Below are the code and all the weights of a small trained network. Each question names an input and a class and asks about switching units off, where a switched-off unit gives its printed mean instead of its output.

import numpy as np


def w(rows, s, z=0):
    codes = np.array(rows[::2]) - 128.0
    scale = np.full(codes.shape[1], s)
    scale[-1] = z or s
    return codes * scale


def f(y):
    return np.maximum(y, 0)


def log_softmax(a):
    a = a - a.max(-1, keepdims=True)
    return a - np.log(np.exp(a).sum(-1, keepdims=True))


def net(x, mask):
    res = np.array(x, float).reshape(1, 6) / 4 @ E
    y = f(res @ A[0][:, :-1].T + A[0][:, -1])
    res = res + np.where(mask, y, B[0][:, -1]) @ B[0][:, :-1]
    return log_softmax(res[-1] @ U[:, :-1].T + U[:, -1])


A, B = {}, {}
E = w([
[87,162,115,209,131],'x0',
[149,161,194,2,74],'x1',
[69,106,62,43,141],'x2',
[233,73,78,115,175],'x3',
[189,229,158,27,174],'x4',
[73,80,179,117,242],'x5',
],0.0072)
A[0] = w([
[196,145,131,180,134,133],'N0',
[143,110,164,141,138,77],'N1',
[124,109,122,169,113,85],'N2',
[153,108,122,207,129,229],'N3',
[128,58,74,143,136,201],'N4',
[174,61,103,53,178,125],'N5',
[75,106,128,178,99,55],'N6',
[120,175,148,172,79,3],'N7',
[179,144,130,117,87,138],'N8',
[157,128,107,113,133,111],'N9',
[122,119,89,126,166,182],'N10',
[181,74,156,153,120,122],'N11',
[77,100,98,127,33,180],'N12',
[69,102,170,94,148,142],'N13',
[186,201,136,169,88,174],'N14',
[223,46,185,152,56,170],'N15',
[114,9,69,118,172,174],'N16',
[80,151,90,139,58,125],'N17',
[74,90,193,79,134,176],'N18',
[195,152,119,74,127,140],'N19',
],0.015,0.0035)
B[0] = w([
[108,84,152,103,188,192],'N0',
[138,112,143,152,127,144],'N1',
[133,117,147,112,156,177],'N2',
[105,96,155,95,184,238],'N3',
[164,71,155,159,157,220],'N4',
[153,203,51,164,143,218],'N5',
[182,122,164,58,158,209],'N6',
[142,123,60,160,135,176],'N7',
[89,128,173,75,151,181],'N8',
[157,160,124,141,118,154],'N9',
[161,112,136,174,130,178],'N10',
[121,98,155,174,89,173],'N11',
[104,87,46,66,134,221],'N12',
[80,197,158,128,100,185],'N13',
[51,75,153,111,153,211],'N14',
[71,157,149,145,2,212],'N15',
[162,27,86,174,166,248],'N16',
[106,85,108,103,95,200],'N17',
[54,201,137,115,110,198],'N18',
[174,135,186,38,165,208],'N19',
],0.026,0.011)
U = w([
[135,83,118,189,218,159],'0',
[125,192,107,140,148,79],'1',
[103,185,196,216,125,98],'2',
[128,127,207,124,157,208],'3',
[146,129,126,178,134,2],'4',
[246,135,176,174,139,75],'5',
[129,56,109,169,81,224],'6',
],0.011,0.0021)

Each question gives the input, the list of numbers given to net, and the class t.
The units are the neurons (one row each of A and B). Each row of codes is followed by its name. A weight is (code - 128) times the scale printed after its matrix; where a second scale follows, it is the last column's (A, B and U).
mask holds one flag per neuron, in row order. A switched-off neuron (its flag False) gives its mean, the last column of its row in B, instead of its output. The means were averaged over made-up inputs and are rounded, as every weight is.
A unit's drop is (log p(t) with every unit on - log p(t) with that unit switched off) / (log p(t) with every unit on - log p(t) with every unit switched off).
The circuit of an input: a set's keep is (log p(t) with only the set's units on - log p(t) with every unit switched off) / (log p(t) with every unit on - log p(t) with every unit switched off). Starting from the 12 units with the biggest drops (on a tie, the unit counted first), units are removed one at a time, each time the one whose removal leaves the highest keep (on an exact tie, the one counted first), for as long as the keep stays at least 0.8.
circuit, biggest first: the units of the circuit, biggest drop first
top k neurons: the k neurons with the biggest drops, biggest first
drop of u: that unit's drop, to one decimal
input [-6,1,8,-1,8,-1], class 1: circuit, biggest first : N5
input [2,5,-2,-4,-4,0], class 6: top 2 neurons : N5, N19
input [-4,7,1,-4,2,7], class 2: circuit, biggest first : N13, N18
input [-8,7,1,-7,1,7], class 2: top 2 neurons : N13, N12
input [-3,-4,7,-7,1,8], class 2: circuit, biggest first : N13, N18
input [5,3,1,5,8,5], class 1: circuit, biggest first : N5, N16
input [-7,-3,0,-5,1,-2], class 1: circuit, biggest first : N16, N4, N3
input [6,8,8,7,-1,-5], class 1: circuit, biggest first : N5, N16
input [-4,3,-3,5,0,2], class 2: circuit, biggest first : N15, N12, N5
input [-1,2,0,-6,-4,7], class 2: circuit, biggest first : N13, N18
input [-6,-5,-3,-4,0,-7], class 6: top 2 neurons : N19, N15
input [4,1,-8,6,-7,-5], class 6: top 4 neurons : N15, N19, N11, N7
input [-5,-7,-8,-6,8,5], class 3: top 4 neurons : N16, N5, N15, N12
input [1,-2,-4,5,-5,-4], class 6: circuit, biggest first : N15
input [-1,2,8,-8,8,1], class 2: top 2 neurons : N12, N13
input [4,6,-7,-3,0,-4], class 6: top 3 neurons : N7, N15, N6
input [4,-4,5,0,2,-4], class 6: drop of N0 : 0.4
input [2,0,2,3,7,-4], class 3: drop of N19 : 0.1
input [-3,-1,-6,-2,-1,0], class 6: drop of N12 : -0.9
input [-6,3,7,3,2,1], class 1: circuit, biggest first : N5
